Each row has a hidden stage along a path, written after it and counted from one end. A new block has a new path.
[  59  -23 -165  -19  175  -30   81   56  182   75 -275  -76  497  -61
  -13  356   -8  -26   85  264  -88   82  -71   73  206  242  174 -133
   65 -297 -138  -58  -77  -51  -83  139 -151   87  206 -128  160 -251
  -13  -28 -222]
21
[  40  -57  -41 -179  105  112   43 -132   13 -129 -121  -56    5  -48
 -140  122  -41  -22 -207   62   70 -162  -19  -60  -90   22  -50 -158
 -135  -20  131  -13   49 -120  153 -105   38 -164   81  -31 -167  -68
  -17  -60  -40]
3
[ 152  128   -5  182 -265 -104  -17  131   66    2 -131  122  267  -70
   24   18  -11  138   -1  -36  137   46  164   59  217    8   58   -8
  -88  -58  137  167   33  269 -152   49  -45  -50  -68   46   67  179
  -16 -191   87]
15
[  15  185   88   57  -74  -22   36   66   94  -59  -77  183  -21  100
  129  -34    5  -22  176  -66   -3 -139  237 -158   83   99  -69   63
    0  -48   67   41 -162   -4 -135  -12  -65  165  -81    0  -30 -103
   12   28  -75]
16
[  59   62   18  123 -145  -32   12   43    1 -111   71   28   31   72
  221  -59   80   54  188  -30  113   10  142   -9    9  -51   -7  -34
    3   -6  131  128    7  179   17   85   23 -118 -227   45  -76  226
   40 -146   68]
12
[ -50  121   37  -96  269 -207  -75  -80  -48  119  154   39  -34  264
  344  -60   -2 -157  293  124  100 -161   43  130  -40    1  -97  -57
  175 -293 -118    8   44 -169   53  110   46  -12  224  -30  -27 -155
 -227   51 -140]
21
[  48  -71   79 -270  199  169  222  -39  -49  -94  -21 -156 -180  -36
 -202    9   22  140 -217 -108   96 -184  -85 -114 -185 -128 -119 -113
 -165  -12  157  -72   53 -196  203 -236   71 -232   -8   47 -275  -45
   80  -77   45]
6
[  90  -63 -128 -291  294 -197 -146 -226   29  100  -48  -46 -178  -40
  -49  -79    5   68  -85  142  262 -232  -70  377   24  -40   14 -187
   70 -166   -7  -42  144 -238  239  -38  -56  -74  318  155   76  -55
  -56  -20  143]
22
[  91  -13 -101 -335  277 -168  -72 -240 -127   57   16  -62 -426   88
   69 -185  -16   24  -25   56  288 -199  -30  322 -115  -67 -110 -169
   52 -148   27  -10  186 -222  278  -77  -77  -89  299  161 -104  -81
 -122  -40  123]
20
[-150  -85  170  129  153  -58 -196  -91   79 -169  139   15  -44  165
  127   40   76  -43   28   30   51 -289   85  -52 -315  -38   87  -87
   80   13  136  -16   71  -94  117  151  308 -224 -235  -44 -191  220
   -6  -24  -18]
6
[ -19  -74   94   -7 -118  -19 -199 -234    8 -298   60    4 -124  152
  128   37    3 -102 -136   60  225 -269   38    1 -251   -2   46 -156
 -116   70  223   90  179  -28  220   25  254 -294 -195    7 -232  287
 -108 -123   27]
5
[  41 -105  -40   22  173  375  377  203  145  -63 -282  -87  389 -270
 -466  213   -6  163  -33    2 -301   54   58 -230  170   79  -27  -61
 -132  -46   42 -125 -248   60  -35  -49 -113    7  -89  -42  -65 -227
  365  -75 -112]
8
[  53  -39  -45   12  132  143   83  105  317   63 -260   50  457 -245
 -336  151  -19  161  -49   89 -211 -118  123  -79  350   92   65  -75
  -54  -66   50 -116 -222  -64 -125   55  -84   40   47    7  197 -204
  300   59   -2]
16
[  66  -54 -131   -8 -105   38   71  -20 -106 -219    8  -84  104  -13
  316   89   82  -91   40  129  278  122   41  -88  -64   89    0 -107
    9    4   89  171  119   57  207   16  -51 -208 -185  -57 -184  233
 -102 -191  -97]
2
[  56  129  106    4  -38  132  266  226  110 -130 -256  148   90 -253
 -348   69  -25  197  -90 -187   -3 -162  164 -270  132   64 -146   91
 -167   25   86   30 -247   -1  -85 -345 -145  205  -56   32  -39 -135
  146  -62  -45]
7
[  72  -30   73 -188  -42   38  -67 -208  -13 -222  -42   58 -333  -64
 -239 -140  -66   92 -259  -89  237 -372   68   68 -110 -105 -151 -122
 -226  116  245   57   92  -79  261 -256   88 -168   -1  178 -178  123
   26 -112  193]
7
[ -31  134  131  -15  268  -38  150  121  -59   84   87   -6 -136  101
  -19  -74   32  141  158 -181  -65 -123   66  -42 -166 -180 -162    2
   38 -146   41  -36  -63   -7  -45  -63   57  -27   61   10 -167 -119
   21  -35   16]
10
[  63  -84  -96 -203  168  164  162  -10   41 -101 -163  -51   53 -248
 -229   64   15   99 -186   35   95 -108   30 -114   50   31  -91 -102
  -83   27   96  -23  -50 -164  178 -195 -106  -83   43   29  -88  -80
  127  -45   -1]
3
[  29  187   41  226 -202 -208 -182   64  111  -76 -102  309   75   -2
  158  -71  -15  -10  163    1  156 -148  326   25  171  145    4   71
   62  -25   61  168  -80  125 -128   53  -83  187  -74   56  104  104
  -69  -53    0]
17
[ -92  153  188  330 -120 -119 -155   89  103 -194 -149  293   10   45
  -52   96  -30  -16   20 -111   13 -241  282 -140 -155  126   41   92
   -5   21  125  101  -96  151 -168   -5  105  172 -176  -58 -109   99
  -76  -83  -93]
6
[ -19    7   16  361 -131  119   50  172   54 -215 -299  175  202 -122
 -165  173   -1  -17  -24  -29  -57   55  289 -220  -38  229  104   68
  -15   60  125   80 -110  263 -128   70  -50  124 -294  -83 -172   93
   87 -177 -162]
4
[ -69 -138   79  -35  179  -11 -171 -173   97 -126   15  -69   27   63
  -66  133   14    1 -200   83   61 -291  -38   23 -252  -46  101 -189
  -42  -15  162  -53  136 -147  158   75  279 -306  -46  -38 -156  125
  -14  -38   25]
5
[  90   37   -8   67 -291   -8  -40  -52   43 -228   64   43   23   60
  276  -61   69    3  156   29  193  -40  140   -6   69   -2   -4  -73
  -68   62  170  174   12  160  100   54   14 -143 -278   71  -39  296
   33 -148   90]
12
[ 143   17  -46  -16 -210   -1  -19  -29  162 -107 -129   21  184  -71
   15   66   20  108  -64   51  125  -68   67   22  188   38   83 -109
 -135   10  168   83    3   65    2    4  -35 -107  -95   60   74  134
   77 -105  105]
15
[   4  -48   22 -145  220  187  187   48  121  -27 -142  -72  281 -156
 -271  203  -20   76 -177   34  -76 -153  -33 -193   44    8  -51 -101
 -124  -77   63  -91  -88 -177   39 -132   37 -128   79  -78  -69 -185
  101    4 -101]
4
[ 127   28 -112 -204  190  -41  124   21  -21  111  -78   36  -20 -175
  -81 -160   19   95   71   48  218  -62   75  159  262   -5 -132  -22
   65 -148  -63   17  -32 -123  147 -137 -225   74  188  166   83 -111
   51  -46   52]
22
[ 244   15  -63 -279 -123  123  244  -38  -84  -32  -40 -156  -87  -19
    8  -87   11  155 -117  -65  218   44  -50   21  111 -122 -108 -134
 -230  -35  189   62  116   13  141 -162  -92 -257   -4  129 -141   53
   52 -170  149]
15
[-132   73   -9   64  310 -202 -137  -13  -51   46  138   25  106  156
  329   94   35 -136  186  124   55  -98   72    8 -217   -2  -36  -79
  227 -191  -47   48   67  -86   24  168  120 -108  140 -162 -104  -29
 -232    8 -167]
1
[  42  -65 -241  -41   84 -113    3   -7 -109 -116   59 -124  174  -74
  424  100  117  -52  133  228  323  150   -1   51  -46   81   14 -154
  171  -77  -16  178  143  -15  252   73 -123 -195  -23  -69  -59  207
 -144 -154  -85]
0
[   6   18   51  274  -99  245  267  255   69 -138 -162   27  501  -71
 -104  226   -7   -7  145   15 -204  144  153 -280  128  132    8   24
  -90  -76   35   48 -170  271 -137   87   -7  -10 -255 -132 -117  -14
  141 -162 -228]
8
[  26   -2  -73  -28   -8 -105 -202 -253 -122 -148  -59    3 -144  164
  108   97  -77 -161 -147  108  179 -108   18  143 -283   29   16 -192
  -66  -64  153  105  246   74  140   75  122 -217  124  -57 -250   92
 -266 -165  -36]
2
[  77 -147 -153  -71  140  -17   49  -66  -20    1    9 -171   77   64
  260   40  152  -51  165  207  204  139  -59  163   16   68  164 -124
  165 -167  -42  -12  119  -45  202  196  -61 -149 -113   34  -46  134
   20 -127  -43]
23
[  74  160   88   13 -239  -81  -23  -70  -74 -121  116   52 -171  304
  412  -98   28  -89  169  -57  194  -52  122  -38  -86  -28  -53  -30
  -61  -47  159  145   94   97    2   52   71 -126 -161   17 -187  159
 -157 -111    1]
15
[  20   61   -9 -286  358 -310 -209 -214  -10  170   84    9 -230  110
   67 -128  -48   42  -18   79  228 -352  -45  354  -66 -124  -95 -167
   85 -230  -19  -27  158 -291  164  -42   51  -96  442  109   48 -131
 -196   51  119]
20
[ 112  125  -58 -134  128   28  159   32    9  129 -176  111   79  -72
 -163  -53  -68  -19   91   31   30  -53  104   73  285   58 -138   20
  -17 -223  -85  -15 -116  -29  -28 -109 -192  183  247   75   58 -290
   -3  -29  -85]
23
[  36 -103  -60    6   26  -34  -58  -79    8  -93   68  -87  -37  116
  309  -45  119  -14  129  118  171    4   74   68  -67   35  110 -125
  105  -24  101   35  118  -28  163  210   23 -205 -216   45 -108  218
   48  -89   36]
17
[ -18   34 -161   32  175 -247 -101    0 -104   16   79  -60  246   37
  402  154   38  -89  148  215  216   73  -11  123 -103   37    4 -146
  192 -208  -64  157  167   13  104  143   -6 -174  178 -141  -29   86
 -287 -118 -133]
0
[ -19 -193 -240  -44  399  155   24   -3  116   12 -186  -26  337 -366
 -311  107    0   56  -71  229  -96  -49  119   17  160   88  -21 -161
  104  -26   -7  -77  -99 -110  161   85 -125  -71  136  -12   59 -142
  236    7  -38]
1
[  55   47  -43 -188  295  -93  127   65  -28  139   21  -36  -28  -39
   80  -99   45  110  129   19  146  -73   31   85   89  -36 -115  -44
  116 -190  -63  -18   -6 -196   94  -65 -137   -2  181   75   10 -140
   -2    5    5]
19
[ 117  -14   -5 -179  202 -225 -140  -87   69  147  -20  -55 -188  -80
 -153 -112   40  333 -241  -85  226 -249  -37  301  -60 -226   50 -157
  -20  -58  182  -33  180 -132   80  -64   59 -218  194  182   39  110
   40  -64  347]
15
[ -95   82  -44   74  206  -15   82  221  283  -82 -248  154  360 -269
  -51  285   85   57   88   70  -73 -140  174 -310  123  259   31   59
  155  -36  -74  -25 -347 -201 -129 -109 -190  320   -4 -149  157 -217
  104  122 -226]
2
[ 124   23  -14 -319  111    7  172  -13  -91  -23   -1 -110  -66 -137
  -70  -17    8  163 -238  -67  309 -135  -96  -24  -35 -149 -172 -110
 -147  -50  120   63  126 -178  207 -322  -18 -235  154   60 -134   19
  -84 -110   87]
3
[ 103  110  -32 -362  202 -127  195   68 -107   62   89 -119  -22 -126
  139   -9   62  179 -103  -59  372 -110 -133  -34  -15 -168 -215  -79
  -30 -131   19   96   92 -268  179 -360  -81 -174  254   16  -50  -28
 -176  -54   48]
2
[ -16    4  -47 -242  421 -110    0  -76 -105   71   49  -58 -249  -39
  -18  -66   30   93 -102  -27  175 -202  -12   73 -229 -135 -150 -114
   89  -93   47  -31   99 -250  191 -136    5 -132  258   28 -158  -97
  -89   -1   58]
2
[ 103  203   22   48  -40   22  177  188   87   -6 -243  187  -40 -178
 -274  -47  -23  230   37 -211  -51  -87  230  -89  160    6 -134   83
  -90  -10   99   38 -238  132 -178 -208 -212  260   32   91   27 -156
  161  -65   74]
12
[ 142 -104 -221 -339  228  -17  179  -18  135   -3 -233 -193   90 -199
  -18  183   95  157  -54  171  183   -8 -160   94  146  156   95 -167
   38 -148  -64  -72  -37 -299  181 -142 -290   49  165   46  125 -161
   92  -13  -17]
20
[  73  136  -12  263 -263   53   44  101  -37 -110 -134  222  106   61
  137  -81  -42 -111  232    2   20  101  359  -87  175  176  -48   73
  -10  -28   81  158  -76  305 -120  141 -126  118 -201   16  -99   53
    5 -149 -114]
17
[ 142  -54 -210   -2  161    9  102   86   32  115 -298   -8  277 -247
 -256   72  -49  122  -28  131   16  110   79  194  266  124   43  -96
   28 -178  -41   -3   -5   89    9   55 -245   52  202   62   90 -138
   99 -136  -13]
20
[  76  -46 -192 -137  182  -42  -51 -187 -208  -17  -69  -94 -120   21
   -2   36  -72  -67 -143  114  165   18  -20  204 -199  -36  -74 -219
  -22 -115   94   68  249   52  207   37  -11 -244  262  -18 -238  -10
 -182 -182   -1]
1
[ -13  120  -39  -14  282 -129    5   66  142  132 -214  161   99  -56
 -102   68  -18    0  155   70  -51 -145  136   68  153  161   -7   30
  156 -235 -137  -75 -188 -129 -116   -8 -177  325  252   -3  141 -329
   -2   73 -137]
22
[  50    9  -31  272   14   91   80  205  147   65 -137   60  494 -161
 -211   89   -2  149  112   25 -205   85  187  -10  254  -12   53  -33
  -12  -88   67   15 -127  286 -178  197   -6  -57  -85  -11   85   19
  227 -124   13]
12

Each row has a hidden stage along a path, written after it and counted from one end. A new block has a new path.
[-107  110   13  -22   10  206  -10  197  -54  -10 -107   10    5 -221
 -104  -23   72 -127   60   -8  -28   -5  -76    6  -27  -72   37   45
  -71   86  213   11   72   89   47 -220   49   -4   98   16   60 -110
  155   55    4]
23
[ 367  -63  -94   23   78  -40  -29 -197   64  122  -72  -17   12  -45
   21   89 -197   -5  -51   35 -103   48  -88   62  -67  149    9  189
   88 -100  -21   81  -28  -14 -165  146  -54    0   39   36 -160 -123
   50 -284  -27]
0
[  34   -3 -121    8  121  140 -157  -36  -26  -31 -138   79   35  -73
   24   37 -159  -18  131  -41  -86   75   39  145  -20   -7   66   46
  -29    2   32   39  108   21  -84  -88   71   48 -113  -81  -58   24
  -15  -47   52]
11
[ 143  -68  -88  -17   33  -17 -179 -196   18  -32    6   54  116   34
   48   21 -206   92   80   55  -70  107  104   79  -94   91   56  115
  132  -98 -142   19  -25  -24 -123   66   -8   34 -142 -102 -114   16
  -95 -116   23]
7
[-137   -2   21 -157    9  145  -75   29 -115  -70  -22   34   66 -138
   20  -26   15  -73  166  -19  -44   16   29   13   63 -136   53   65
  -60  -25   71   76  -18   64   33  -86    9  -23  -71  -72  -42   67
   25   72   83]
28
[ -54  -11  -44  -12   55   76 -216   46  -54  -53  -27   87   44  -19
   56  -62  -23  -17  206  -92   37   41  113  129   27  -50   94  -68
   10  -30   21  -13  116   40  -61  -95  130   -2 -136 -143    1   43
  -86  -13   31]
11
[ 137   -7   -9 -181  -36  -64   77  -60  -61   29    8  -28  -18  -35
  -60   31  -28 -109  -37  -84  -46   13   -9    4   16  118  158   63
   69   52  133   85  -89 -117  -92  107  -97 -129   -7  -19 -155 -153
   49 -315  -59]
14
[ -25  -39   46  204   42   15 -129   96   32   81  -32   86   60  -63
    4 -138  -18   56  143  -10   74   42  -21  105  -70   -8  -55  -68
   17 -137  -27  -82  116   92  -24 -117  166  -22   64   -1  140  -39
  -85  118  -96]
10
[-452  -61  177    9 -216 -200  331  104   85  113  144  -91  213  -27
 -274 -270   86  104 -281   87 -147   17 -225 -278 -228  157 -105  156
   39  -15 -123   -8 -329 -195  177 -158   41 -138  188  163  101  -37
  -40  254 -374]
23
[  45  -17    3  218    6   22 -182  132   12  135  -34   80   -7  -56
   -2 -176   41   11  142  -85  116    4  -13  132  -26   42   26 -127
   37  -66   30 -118  117   39  -42  -95  248  -15   48  -33  131  -67
 -113   36  -98]
5
[ 319  -80   -2  -22   59  -64 -102 -170   36   18   85    3   72    1
    1   50 -124   40   58   82   58   22   68   32 -100   77   64   40
  107 -131  -56    4    6   -1 -148   94  -56  -59   11  -56  -87 -143
  -64 -237  -32]
8
[ 112   23 -107  -71  -36  -75 -170 -151   -6   27   33    5   25   93
   40  -14  -76   41   16 -108 -101   48   40   22  -23  160  147   95
  156  -31  -61   56  -27  -88 -101   93   68  -22 -143  -63 -150  -12
  -37 -231  -37]
2
[ 177 -121  -94   10   41   -9 -189 -201   30  -22   -8   64  135   11
   67   13 -237   92   99   97  -46  118  114  111  -93   78   23  123
  134 -120 -172   -2  -47   -7 -143   88  -14   65 -145 -127 -109   38
 -123  -94   45]
5
[  -9  -33 -112  -97   98  124  -79  -50  -84  -18 -123   55    9  -81
    9   32 -136  -67  122  -90 -107   45   26  123   51  -17  116   38
  -77   39   72   91   36  -45  -58  -41   45   -3 -132  -76 -108   52
  -34  -80   51]
13
[   3  -66  -23 -175  -21  -50   -4 -125  -55  -39   13   15   81    0
   11    9 -115  -15   39  -25  -94   76   55   24    4   57   91  112
   74  -32  -22   94 -111  -76  -71   92  -86  -66 -118  -67 -151   10
  -29 -148   -4]
14
[ 181  -84 -201   75  137  145 -180 -143    9   50 -203   80   44  -96
   62   53 -283    9  102   17 -140  105    4  200  -28   51   18  141
   -4  -31  -52   42   40    6 -134   14   70  134 -132  -78 -116   69
  -52  -64   91]
2
[ -14   87  -77   81  139  144 -164   12   18  -30 -144   71   39  -79
   24   55 -126   20  115  -28 -113   80  -35   95  -72  -36  -16   84
  -25  -61   36   52  205  132  -45 -165   76   44  -18   17   14  -23
  105   20   18]
13
[-171  -63  -42 -192  -19   38   41   -1  -94  -83 -151   80   69  -77
   73  -25  -84 -137   57  -98 -151  133   21  111  113  -16   38  167
   30   43   72  116 -147  -62  -74   40  -89    1 -186 -123 -175  114
   40  -66   72]
32
[-193  142   14  -93  -29  142  -97  159  -75  -80  -57   34   26 -114
   -9  -39  107 -101   99  -88  -51   26  -13   -7   25  -82   63   63
    4   44  157   42   69   93   34 -178   54  -13  -27  -41    9  -23
  153   33   31]
28
[ 194  -35  152 -137 -111 -156   41   58  -37   15  147  -27   10  -35
  -17  -54  128 -126   40  -23  190  -13   69   -3   18   58  104  -49
  177  -55  142  -23  -72   13 -115  139 -130 -188   92  -65  -45 -258
   37 -317  -76]
15
[ 136  -28  -60  223   97   84 -126  111   53  147  -97   49  -18 -109
  -54  -95  -25  -25   72  -38   68  -17  -66  132  -69   51   18  -82
  -37  -17   65  -88  139   19  -72 -140  225   23   88  -13   94 -105
  -68  -20  -90]
4
[-255  -47   39 -162  -71  -40  -50  -16  -91 -101  -50   95  116   -2
  147  -84  -33  -36  134 -100 -115  147   54   69  107  -51  -11  149
  102  -95  -36  102 -118   22  -34   58  -56  -35 -195 -107 -111  162
   10   38   55]
32
[-149  -78  117  107  -14   24  114  133   10  108  -48   21   93 -184
  -89 -139   -7   -7   31   69   -8   28 -142    4  -69  -39 -126   42
  -56  -94   27  -16  -49   67   64 -115   43  -67  178   94  128  -51
    3  204 -124]
19
[ -53  146 -128    1  -24   44 -188  -41  -33  -31 -121   83   10   35
   31   -1 -106   33   54 -148 -184  131   17   89  -38  129  116  114
  135   36   18   51   74  -25  -53  -37   80   30 -155  -24  -78    0
   69 -102  -12]
10
[-144 -113  126   41  -19  110   51  207   -7    6   -7   28  135 -238
  -90 -145   53  -76   96  151  115   11  -16   24  -59 -123  -91   -7
  -57  -41   62  -85  -65  102   39 -173   16   -9  129  -56  138  -49
  -28  210  -26]
23
[ 486    8  209  -56  -52   10  172  152   -3   88   65  -78  -51 -299
 -140   60  149 -254  -25  171  277  -77  -62  -28  -59    5   26   -1
   99  -15  347  -65  -33  144 -118   83 -257 -165  398   48   25 -518
  232 -363  -37]
23
[ 201   47   49  -21  -67 -134  -47  -97  -12   69   58   10    0   28
    4   -6  -29   24   15  -59  -11   49  -17   -2  -50  144   78   60
  186 -106   27   35   -9   -4  -84  138  -52 -133   53   54  -65 -184
   50 -246 -101]
11
[-139  155 -120  -96  -53   63  -48   20  -57  -50 -177   51    3  -30
  -11   24  -89  -61  -22 -152 -244  139  -31   66   -8  121  109  180
  103  123  114   98    0  -48  -38  -41  -12   20 -134   -8 -120  -18
  167 -126   -2]
15
[-176  199  103   10  -27  106  -55  135  -56   43   23  -21   -7 -121
  -79  -58  158    3   75  -78  -65  -54 -158 -130  -44  -78   13   36
  -56  -66  133   61  135  138  146 -222  128 -110  167  162  120 -101
  175  137  -96]
25
[-179 -203   85  213  -75 -207  151   30  137  168   73   12  193   16
 -160 -271  -72  150 -144   93  -18   58 -118  -43 -218  181 -122   25
   53 -107 -211 -105 -203 -178   15  -81  138  -63  109   52  116   -9
 -237  183 -326]
9
[  62  -18  -19  202   36   26 -232   64    8  136  -64   82   -6  -47
   92 -134   -3   32  185 -100   48   23  -38  147   23    3  -23  -49
   41 -152  -17  -48  143  118  -49  -37  230    4   13   -9   88    4
  -65   50  -35]
1
[ -95   23  -22   25  165  151  -44   74   45  -92 -182   72   98 -140
   54   61  -95  -70   76   32 -108   98  -63   83  -41 -123 -118  167
  -61  -75   62   79  130  164  -69 -194  -23   66    1  -28  -19   15
  169   58   56]
32
[-140   48   28 -233 -180  -17   50  -57 -139  -12    2    2   44  -63
  -28  -44  -17  -43   14  -72 -168   81  -18  -51   44   70  112  171
  112   33   56  114 -202  -71   49  103 -100  -95  -74   18 -125    2
   72  -59   -8]
21
[  13   29  -34  112   75   67 -262  -50  -31   28  -46  102   35  -13
   82  -45  -94  102  223  -69  -33   59   25  111  -21  -28   18  -12
   20 -158  -62   10  172  109  -23  -65  163   -5  -62   -6   45   42
  -62   73    2]
9
[  -2   51  -19  163   22   68 -199   50  -43   82 -117  120  -12  -64
   59  -89  -54   38  191 -111  -23   79  -25  155    7   11    8  -24
   43  -96   29  -24  144   98  -21  -50  164  -10   -8   22   79  -11
  -17   64  -26]
10
[   2    6   33  244   52   45 -256   88   41   36  -35  120   74  -46
   66 -117  -32   90  212    5   88   74   31  139  -79  -38  -73  -56
   72 -182  -57  -99  192  181  -42 -126  174   22   26  -28  156  -25
  -58  138  -37]
9
[ 152  -91 -177  -59   -2   16  -87 -117  -26   52 -131   43   17  -29
   36   -7 -183  -66    9  -68 -117   95   36  158   28  155  120  128
   97   64   -2   38 -117 -135 -156  126   20   63 -179 -131 -194   30
  -69 -228   40]
1
[  49 -121   -3  156   22    7 -170  138   16  109   -2   62   25  -58
   23 -193   51  -35  157  -59  174  -14   41  152   17    3   28 -146
   17  -65    6 -126   60   21  -81  -69  232   -1   -4 -128   93  -16
 -178   11  -60]
2
[  61  -31  -14  178  121   89 -178   57   27   53  -58   81   41  -82
    5  -64  -61   32  166    0   64   22    0  125  -67  -36  -18  -69
  -35 -109    0  -59  174   95  -52 -146  170    9   37  -30   98  -42
  -75   62  -42]
9
[  16   59 -117   23  -73   16 -214  -81 -105   95 -102   98  -47   22
   65  -88  -90   38  136 -211 -135   88   12  139   65  138  152   33
  114    0   -1   35    5  -76  -32   88  163  -11 -164  -18  -74   56
  -72  -77  -11]
5
[ -93  210  -46  -76 -153 -111 -137  -50  -48  -18   -2   39   -7  132
   20  -43    5   52  -14 -220 -185  117    1  -18  -29  207  159  121
  250   16   22   72    5  -68  -29   52   36  -79 -126   30  -98  -64
  114 -193 -101]
11
[-199   31   10   19  -77   44 -126   64  -63  -40 -125  122   83  -76
   94  -91  -74    9  163  -52  -97  169   29  131   24  -17  -41  112
  124  -75   -6   15    3  122   -3  -11    6   23 -102  -36   19   71
   55  118   43]
16
[ 107 -116   53 -225   20  -67   40 -117  -29  -57  123  -45  103  -31
  -23   41  -54  -47   36   69   27   -2   72  -43  -24  -10   78   67
   36  -77   -3   78 -100  -30  -86   76 -145 -117  -21  -84 -133  -77
  -29 -202  -11]
16
[-146  195  -60   20  -13   37 -187   -2  -24  -39  -94   70   20   32
   50   -2  -52   62   80 -153 -192  115  -35   34  -43   58   49  121
  107  -47   16   80  147   80    2  -91   87   -8  -89   50  -16    0
  142   -8  -33]
13
[ -79  116  -93 -135 -120  -47  -84  -22  -89  -15  -52   44  -25   68
   -6  -47  -15  -42    0 -227 -149   91   38   48   32  180  215   65
  161  116   85   63  -50 -153  -55   50   43  -59 -179  -59 -137  -31
   33 -223  -55]
11
[ -99   46  -50 -116   17  224  -30   94  -90  -71 -148   39   38 -211
  -36   19  -30 -140   86    2  -91   51  -10   61   24  -78   55  119
  -55   99  165   56  -14   46    1 -132  -20   47  -45  -70  -54   -3
  116   20  100]
27
[ 524 -221    2   16  203    5  -59 -200  105    3   77  -11  127 -103
  -19  135 -221    3   69  279  163   -1   99   76 -161   -5  -19   38
   24 -178  -70  -32   26   62 -231   71 -144   -8   92 -111  -86 -198
  -98 -261   27]
8
[-224  -52   49   87  -48  -73  228  180   77  114  -52  -21   84  -89
 -201 -171   18  -39 -180  -10  -69   28 -174  -40 -134  132  -45   45
  -23   73   56  -34 -119 -140   22 -169   79  -67  142   71   73 -104
   -2   59 -262]
15
